Below is a small trained network, with its code and all its weights. Each question gives an input and a target symbol and asks what happens when units are switched off, that is, made to give their printed mean instead of their output.

import numpy as np


def w(rows, s, z=0):
    codes = np.array(rows[::2]) - 128.0
    scale = np.full(codes.shape[1], s)
    scale[-1] = z or s
    return codes * scale


def norm(h):
    return h / np.sqrt((h * h).mean(-1, keepdims=True) + 1e-5)


def f(y):
    return y / 2 * (1 + np.tanh(0.7978845608 * (y + 0.044715 * y**3)))


def softmax(a):
    e = np.exp(a - a.max(-1, keepdims=True))
    return e / e.sum(-1, keepdims=True)


def log_softmax(a):
    a = a - a.max(-1, keepdims=True)
    return a - np.log(np.exp(a).sum(-1, keepdims=True))


def net(x, mask):
    ids = ['αγζηθμξστ'.index(c) for c in x.split()]
    T = len(ids)
    res = E[ids] + P[:T]
    u = 0
    for l in range(3):
        r = norm(res)
        for j in range(3):
            rows = slice(2 * j, 2 * j + 2)
            q, k, v = (r @ M[l][rows].T for M in (Q, K, V))
            z = softmax(np.where(np.tri(T) > 0, q @ k.T / 2**0.5, -1e9)) @ v
            o = O[l][rows]
            res = res + np.where(mask[u + j], z, o[:, -1]) @ o[:, :-1]
        u += 3
        y = f(norm(res) @ A[l][:, :-1].T + A[l][:, -1])
        res = res + np.where(mask[u : u + 4], y, B[l][:, -1]) @ B[l][:, :-1]
        u += 4
    return log_softmax(norm(res)[-1] @ U[:, :-1].T + U[:, -1])


Q, K, V, O, A, B = {}, {}, {}, {}, {}, {}
E = w([
[234,210,99,251],'α',
[113,139,78,214],'γ',
[110,56,112,141],'ζ',
[145,124,110,105],'η',
[127,139,107,149],'θ',
[141,125,113,96],'μ',
[125,129,142,142],'ξ',
[166,84,154,67],'σ',
[96,168,145,117],'τ',
],0.0026)
P = w([
[40,89,3,23],'0',
[133,125,212,197],'1',
[158,133,200,199],'2',
[168,144,192,192],'3',
[170,158,179,168],'4',
[172,173,174,138],'5',
[168,182,153,116],'6',
[179,168,160,159],'7',
],0.00044)
Q[0] = w([
[12,252,234,254],'L0H0',
[18,102,242,151],'L0H0',
[186,200,121,50],'L0H1',
[153,210,103,54],'L0H1',
[127,56,136,179],'L0H2',
[121,196,124,67],'L0H2',
],0.0045)
K[0] = w([
[246,159,251,182],'L0H0',
[245,31,192,250],'L0H0',
[154,50,21,32],'L0H1',
[108,30,18,43],'L0H1',
[137,85,233,246],'L0H2',
[110,164,31,3],'L0H2',
],0.0044)
V[0] = w([
[201,50,107,185],'L0H0',
[97,227,84,54],'L0H0',
[78,30,4,170],'L0H1',
[130,49,15,108],'L0H1',
[41,217,79,57],'L0H2',
[86,91,208,184],'L0H2',
],0.0013)
O[0] = w([
[240,2,63,180,61],'L0H0',
[59,165,177,247,18],'L0H0',
[137,51,179,129,82],'L0H1',
[139,90,146,177,9],'L0H1',
[218,73,93,171,120],'L0H2',
[108,161,105,61,253],'L0H2',
],0.0017,0.00023)
A[0] = w([
[54,214,47,250,151],'L0N0',
[163,150,93,162,7],'L0N1',
[111,121,221,238,148],'L0N2',
[2,144,141,65,83],'L0N3',
],0.0017,0.0011)
B[0] = w([
[142,205,208,4,222],'L0N0',
[134,16,128,137,2],'L0N1',
[59,153,92,30,253],'L0N2',
[31,75,89,106,61],'L0N3',
],0.0015,0.0004)
Q[1] = w([
[41,145,111,118],'L1H0',
[29,154,142,148],'L1H0',
[219,38,76,254],'L1H1',
[21,142,46,116],'L1H1',
[20,161,180,99],'L1H2',
[238,97,76,156],'L1H2',
],0.0041)
K[1] = w([
[232,185,172,67],'L1H0',
[252,169,241,19],'L1H0',
[154,19,11,200],'L1H1',
[210,244,180,201],'L1H1',
[235,237,202,138],'L1H2',
[18,20,45,107],'L1H2',
],0.004)
V[1] = w([
[185,116,243,101],'L1H0',
[176,175,202,100],'L1H0',
[143,75,160,6],'L1H1',
[181,158,181,206],'L1H1',
[48,113,229,131],'L1H2',
[32,92,159,193],'L1H2',
],0.0014)
O[1] = w([
[108,90,163,69,169],'L1H0',
[93,88,166,118,209],'L1H0',
[253,108,177,112,137],'L1H1',
[79,101,105,65,136],'L1H1',
[103,129,95,42,254],'L1H2',
[112,194,90,86,155],'L1H2',
],0.0021,0.00046)
A[1] = w([
[47,143,127,98,137],'L1N0',
[97,81,127,91,133],'L1N1',
[182,83,99,178,254],'L1N2',
[57,3,131,202,6],'L1N3',
],0.0032,0.00094)
B[1] = w([
[67,162,220,104,218],'L1N0',
[126,254,151,186,118],'L1N1',
[43,155,193,131,120],'L1N2',
[111,104,64,62,1],'L1N3',
],0.0016,0.00085)
Q[2] = w([
[89,116,64,136],'L2H0',
[162,116,54,91],'L2H0',
[92,49,2,138],'L2H1',
[95,48,4,147],'L2H1',
[209,126,135,184],'L2H2',
[53,139,125,70],'L2H2',
],0.0042)
K[2] = w([
[88,79,69,167],'L2H0',
[141,13,63,167],'L2H0',
[88,68,1,216],'L2H1',
[90,76,3,216],'L2H1',
[45,57,47,72],'L2H2',
[214,214,195,187],'L2H2',
],0.0036)
V[2] = w([
[108,118,160,78],'L2H0',
[138,110,143,109],'L2H0',
[5,103,116,96],'L2H1',
[98,52,136,159],'L2H1',
[59,75,134,93],'L2H2',
[194,155,125,142],'L2H2',
],0.0017)
O[2] = w([
[105,113,85,183,175],'L2H0',
[114,126,82,145,122],'L2H0',
[252,120,78,162,131],'L2H1',
[173,190,85,92,2],'L2H1',
[11,90,141,109,91],'L2H2',
[209,160,91,159,140],'L2H2',
],0.0013,0.0009)
A[2] = w([
[1,195,87,56,34],'L2N0',
[191,57,89,179,169],'L2N1',
[184,104,11,167,6],'L2N2',
[125,180,112,134,148],'L2N3',
],0.0027,0.0021)
B[2] = w([
[125,156,250,103,110],'L2N0',
[67,145,175,69,110],'L2N1',
[170,170,218,155,2],'L2N2',
[95,101,123,83,194],'L2N3',
],0.0017,0.00087)
U = w([
[5,7,40,29,130],'α',
[230,245,136,247,16],'γ',
[250,6,217,5,39],'ζ',
[100,13,180,252,147],'η',
[9,233,2,253,106],'θ',
[215,132,214,229,107],'μ',
[252,235,3,3,179],'ξ',
[200,104,179,137,45],'σ',
[4,253,254,5,254],'τ',
],0.0046,0.003)

Each question gives the input, a string of symbols that net reads in full, and the target symbol t.
The units are the heads (2 rows each of Q, K, V and O) and the neurons (one row each of A and B). Each row of codes is followed by its name. A weight is (code - 128) times the scale printed after its matrix; where a second scale follows, it is the last column's (O, A, B and U).
mask holds one flag per unit, layer by layer, with each layer's heads first. A switched-off unit (its flag False) gives its mean, the last column of its rows in O or B, instead of its output. The means were averaged over made-up inputs and are rounded, as every weight is.
A unit's drop is (log p(t) with every unit on - log p(t) with that unit switched off) / (log p(t) with every unit on - log p(t) with every unit switched off).
The circuit of an input: a set's keep is (log p(t) with only the set's units on - log p(t) with every unit switched off) / (log p(t) with every unit on - log p(t) with every unit switched off). Starting from the 12 units with the biggest drops (on a tie, the unit counted first), units are removed one at a time, each time the one whose removal leaves the highest keep (on an exact tie, the one counted first), for as long as the keep stays at least 0.8.
units of the circuit, in order: the units of the circuit, biggest drop first
top k neurons: the k neurons with the biggest drops, biggest first
top k neurons in layer l: the k neurons of layer l with the biggest drops, biggest first
drop of u: that unit's drop, to one decimal
input θ σ μ α σ θ η, target θ: top 2 neurons -> L1N2, L0N0
input τ θ η ξ ξ ξ μ, target τ: units of the circuit, in order -> L0H0
input ξ ξ η ξ θ ξ, target η: top 2 neurons in layer 0 -> L0N0, L0N2
input ξ ξ ξ γ ξ, target θ: top 4 neurons -> L0N0, L2N0, L0N2, L2N1
input θ τ τ ξ τ τ θ, target τ: units of the circuit, in order -> L0H0, L0N0
input θ θ η, target θ: units of the circuit, in order -> L0H0, L1H0, L1H1
input η ξ ξ θ ξ ξ τ η, target η: top 2 neurons -> L1N2, L0N0
input ξ τ α ξ, target ξ: top 2 neurons in layer 1 -> L1N2, L1N1
input η ξ μ, target η: top 2 neurons in layer 0 -> L0N0, L0N3
input ξ τ η ξ, target ξ: top 2 neurons in layer 0 -> L0N3, L0N0
input ξ σ σ ξ, target ζ: top 3 neurons in layer 2 -> L2N0, L2N1, L2N2
input θ μ μ, target θ: top 2 neurons -> L1N2, L2N0
input ξ ξ ξ θ η ξ, target η: top 3 neurons -> L0N0, L2N0, L2N2
input τ τ ξ θ, target τ: units of the circuit, in order -> L0N0
input μ θ ξ ξ ξ ξ θ, target ξ: top 2 neurons in layer 0 -> L0N0, L0N2
input ζ η μ η ξ η η, target ζ: top 2 neurons in layer 2 -> L2N1, L2N0
input μ η η ξ ξ ξ ξ θ, target ξ: top 2 neurons -> L0N0, L0N2
input θ ξ ζ η ξ, target α: top 3 neurons in layer 1 -> L1N1, L1N2, L1N0
input τ ξ ξ θ ξ μ, target τ: drop of L0H0 -> 2.2
input θ η μ, target θ: drop of L2N0 -> 0.2
input τ ξ η τ ξ ξ η η, target τ: drop of L2N3 -> 0.0
input τ ξ ξ ξ η ζ γ ξ, target α: top neuron -> L1N1
